Here is a tiny trained network, its code and every weight. The questions are about switching its units off for an input and a class, where a switched-off unit gives its printed mean instead of its output.

import numpy as np


def w(rows, s, z=0):
    codes = np.array(rows[::2]) - 128.0
    scale = np.full(codes.shape[1], s)
    scale[-1] = z or s
    return codes * scale


def f(y):
    return np.maximum(y, 0)


def log_softmax(a):
    a = a - a.max(-1, keepdims=True)
    return a - np.log(np.exp(a).sum(-1, keepdims=True))


def net(x, mask):
    res = np.array(x, float).reshape(1, 7) / 4 @ E
    y = f(res @ A[0][:, :-1].T + A[0][:, -1])
    res = res + np.where(mask, y, B[0][:, -1]) @ B[0][:, :-1]
    return log_softmax(res[-1] @ U[:, :-1].T + U[:, -1])


A, B = {}, {}
E = w([
[97,176,19,186,130,220,108],'x0',
[8,88,124,73,92,86,121],'x1',
[124,147,159,84,217,189,123],'x2',
[130,142,118,92,119,131,155],'x3',
[121,136,116,150,165,98,125],'x4',
[106,156,156,192,109,129,131],'x5',
[118,151,152,139,84,153,151],'x6',
],0.011)
A[0] = w([
[209,163,112,172,109,84,144,193],'n0',
[62,138,176,110,168,153,84,11],'n1',
[194,127,126,160,101,115,115,109],'n2',
[178,205,80,118,189,193,109,203],'n3',
[84,86,128,84,67,2,122,227],'n4',
[70,167,204,114,153,137,161,179],'n5',
[96,112,64,147,91,161,98,249],'n6',
[107,131,42,150,90,140,118,62],'n7',
[128,119,123,192,87,138,139,146],'n8',
[134,166,118,143,144,160,71,47],'n9',
[202,143,158,145,128,98,138,35],'n10',
[25,143,122,110,136,127,96,125],'n11',
],0.0087,0.0013)
B[0] = w([
[200,61,88,39,176,85,149,203],'n0',
[226,12,164,77,233,146,123,171],'n1',
[139,74,135,95,127,125,154,178],'n2',
[80,216,128,226,77,239,79,242],'n3',
[27,195,137,154,68,116,20,255],'n4',
[162,66,117,37,78,120,203,180],'n5',
[188,132,113,29,175,161,141,205],'n6',
[238,74,110,15,166,113,236,196],'n7',
[161,129,78,129,153,124,163,181],'n8',
[75,156,175,112,91,176,90,177],'n9',
[121,47,103,2,132,61,199,178],'n10',
[164,56,15,102,147,130,189,197],'n11',
],0.0064,0.0098)
U = w([
[116,79,110,101,87,39,163,2],'0',
[159,139,147,118,181,130,192,94],'1',
[1,253,148,200,37,122,22,241],'2',
],0.0074,0.00033)

Each question gives the input, the list of numbers given to net, and the class t.
The units are the neurons (one row each of A and B). Each row of codes is followed by its name. A weight is (code - 128) times the scale printed after its matrix; where a second scale follows, it is the last column's (A, B and U).
mask holds one flag per neuron, in row order. A switched-off neuron (its flag False) gives its mean, the last column of its row in B, instead of its output. The means were averaged over made-up inputs and are rounded, as every weight is.
A unit's drop is (log p(t) with every unit on - log p(t) with that unit switched off) / (log p(t) with every unit on - log p(t) with every unit switched off).
The circuit of an input: a set's keep is (log p(t) with only the set's units on - log p(t) with every unit switched off) / (log p(t) with every unit on - log p(t) with every unit switched off). Starting from all 12 units, units are removed one at a time, each time the one whose removal leaves the highest keep (on an exact tie, the one counted first), for as long as the keep stays at least 0.8.
units of the circuit, in order: the units of the circuit, biggest drop first
k most important neurons: the k neurons with the biggest drops, biggest first
drop when u is switched off: that unit's drop, to one decimal
input [4,8,3,-4,5,3,-1], class 1: units of the circuit, in order	(n1)
input [5,-8,2,2,-2,7,-5], class 2: 2 most important neurons	(n3 n9)
input [-5,2,0,5,1,7,-5], class 2: 2 most important neurons	(n4 n7)
input [3,-7,2,2,-7,-6,-1], class 2: 2 most important neurons	(n3 n7)
input [2,5,-1,-6,1,3,7], class 0: 2 most important neurons	(n3 n11)
input [-4,1,-2,-2,6,-6,0], class 2: 2 most important neurons	(n4 n7)
input [3,-2,1,-1,-4,-8,0], class 2: 2 most important neurons	(n3 n0)
input [1,-3,-7,-6,-7,5,4], class 1: drop when n1 is switched off	-0.1
input [2,-1,1,2,3,-3,-5], class 2: drop when n4 is switched off	-0.1
input [5,-3,6,-8,1,4,-7], class 2: drop when n3 is switched off	0.3
